Below is a small trained network, with its code and all its weights. Each question gives an input and a target symbol and asks what happens when units are switched off, that is, made to give their printed mean instead of their output.

import numpy as np


def w(rows, s, z=0):
    codes = np.array(rows[::2]) - 128.0
    scale = np.full(codes.shape[1], s)
    scale[-1] = z or s
    return codes * scale


def norm(h):
    return h / np.sqrt((h * h).mean(-1, keepdims=True) + 1e-5)


def f(y):
    return np.maximum(y, 0)


def softmax(a):
    e = np.exp(a - a.max(-1, keepdims=True))
    return e / e.sum(-1, keepdims=True)


def log_softmax(a):
    a = a - a.max(-1, keepdims=True)
    return a - np.log(np.exp(a).sum(-1, keepdims=True))


def net(x, mask):
    ids = ['δεζπτψ'.index(c) for c in x.split()]
    T = len(ids)
    res = E[ids] + P[:T]
    q, k, v = (norm(res) @ M[0].T for M in (Q, K, V))
    z = softmax(np.where(np.tri(T) > 0, q @ k.T / 2**0.5, -1e9)) @ v
    res = res + np.where(mask[0], z, O[0][:, -1]) @ O[0][:, :-1]
    y = f(norm(res) @ A[0][:, :-1].T + A[0][:, -1])
    res = res + np.where(mask[1:25], y, B[0][:, -1]) @ B[0][:, :-1]
    return log_softmax(norm(res)[-1] @ U[:, :-1].T + U[:, -1])


Q, K, V, O, A, B = {}, {}, {}, {}, {}, {}
E = w([
[219,205,110,52],'δ',
[129,36,215,150],'ε',
[195,4,197,117],'ζ',
[131,245,138,113],'π',
[181,223,120,74],'τ',
[77,80,219,181],'ψ',
],0.011)
P = w([
[95,102,36,239],'0',
[235,241,144,114],'1',
[117,125,64,151],'2',
[195,228,190,94],'3',
[88,137,56,125],'4',
[160,221,202,64],'5',
[42,129,43,107],'6',
[110,228,210,14],'7',
[2,128,47,73],'8',
[132,217,176,65],'9',
],0.0062)
Q[0] = w([
[97,4,175,191],'H1',
[111,92,27,167],'H1',
],0.017)
K[0] = w([
[77,133,182,5],'H1',
[180,161,195,151],'H1',
],0.022)
V[0] = w([
[103,226,87,130],'H1',
[40,191,207,252],'H1',
],0.013)
O[0] = w([
[214,132,146,199,251],'H1',
[175,245,254,140,109],'H1',
],0.013,0.0027)
A[0] = w([
[121,92,222,138,39],'N1',
[133,80,153,172,130],'N2',
[133,182,169,117,55],'N3',
[95,181,68,109,119],'N4',
[131,109,152,81,142],'N5',
[173,94,123,107,195],'N6',
[147,116,81,65,101],'N7',
[107,92,199,107,151],'N8',
[28,136,149,107,119],'N9',
[159,147,158,187,35],'N10',
[151,92,192,208,2],'N11',
[145,202,5,118,122],'N12',
[154,93,202,132,146],'N13',
[179,191,156,148,172],'N14',
[133,83,146,187,131],'N15',
[140,165,125,167,152],'N16',
[149,185,32,158,100],'N17',
[130,183,123,97,46],'N18',
[106,109,171,91,129],'N19',
[52,85,99,97,93],'N20',
[77,157,71,75,15],'N21',
[58,101,164,137,84],'N22',
[115,198,68,104,158],'N23',
[171,184,134,118,203],'N24',
],0.02,0.012)
B[0] = w([
[38,96,86,87,144],'N1',
[159,102,174,136,164],'N2',
[149,120,158,177,169],'N3',
[134,47,184,108,158],'N4',
[115,132,115,172,162],'N5',
[78,205,116,158,221],'N6',
[104,168,174,130,170],'N7',
[146,159,67,91,176],'N8',
[188,156,84,104,186],'N9',
[168,40,68,78,157],'N10',
[222,189,140,16,145],'N11',
[86,177,143,75,192],'N12',
[49,148,212,82,186],'N13',
[102,88,56,124,253],'N14',
[186,137,233,137,174],'N15',
[64,70,135,161,182],'N16',
[90,216,66,82,176],'N17',
[166,130,132,120,140],'N18',
[112,132,99,140,165],'N19',
[162,121,107,187,190],'N20',
[70,87,133,246,148],'N21',
[120,202,114,71,147],'N22',
[160,90,210,127,179],'N23',
[142,47,84,156,242],'N24',
],0.013,0.012)
U = w([
[115,214,120,103,252],'δ',
[147,81,147,70,126],'ε',
[2,90,162,149,2],'ζ',
[141,119,125,255,116],'π',
[101,105,36,178,82],'τ',
[128,187,215,162,210],'ψ',
],0.012,0.0032)

Each question gives the input, a string of symbols that net reads in full, and the target symbol t.
The units are the heads (2 rows each of Q, K, V and O) and the neurons (one row each of A and B). Each row of codes is followed by its name. A weight is (code - 128) times the scale printed after its matrix; where a second scale follows, it is the last column's (O, A, B and U).
mask holds one flag per unit, heads first, then neurons. A switched-off unit (its flag False) gives its mean, the last column of its rows in O or B, instead of its output. The means were averaged over made-up inputs and are rounded, as every weight is.
A unit's drop is (log p(t) with every unit on - log p(t) with that unit switched off) / (log p(t) with every unit on - log p(t) with every unit switched off).
The circuit of an input: a set's keep is (log p(t) with only the set's units on - log p(t) with every unit switched off) / (log p(t) with every unit on - log p(t) with every unit switched off). Starting from the 12 units with the biggest drops (on a tie, the unit counted first), units are removed one at a time, each time the one whose removal leaves the highest keep (on an exact tie, the one counted first), for as long as the keep stays at least 0.8.
units of the circuit, in order: the units of the circuit, biggest drop first
top k neurons: the k neurons with the biggest drops, biggest first
drop of u: that unit's drop, to one decimal
input ζ δ ζ τ ψ ψ δ τ, target ζ: units of the circuit, in order	[N21 H1]
input ζ δ δ π ζ, target ε: units of the circuit, in order	[N11]
input ζ δ ε ε π ζ τ ε ζ π, target ζ: top 3 neurons	[N21 N4 N23]
input ψ π ψ τ δ ζ ψ ζ ψ, target τ: top 3 neurons	[N20 N9 N13]
input δ δ δ ζ τ δ ζ ε, target τ: units of the circuit, in order	[H1 N20]
input ψ δ δ ψ τ ζ ζ ζ, target τ: units of the circuit, in order	[H1 N20]
input ψ ψ π π ψ τ π ε, target ε: top 3 neurons	[N11 N10 N14]
input ζ τ τ δ δ δ δ, target ζ: top 2 neurons	[N21 N4]
input ε π ζ π τ ψ ψ ε δ, target ε: top 2 neurons	[N23 N9]
input τ δ δ ε, target π: top 2 neurons	[N14 N15]
input ψ δ ζ τ, target ψ: drop of H1	1.8
input ε π ζ ψ ε ψ δ, target ε: drop of H1	0.7
input ζ ψ δ π, target ζ: drop of N21	0.7
input π δ δ δ ζ τ δ ζ, target π: top neuron	[N14]
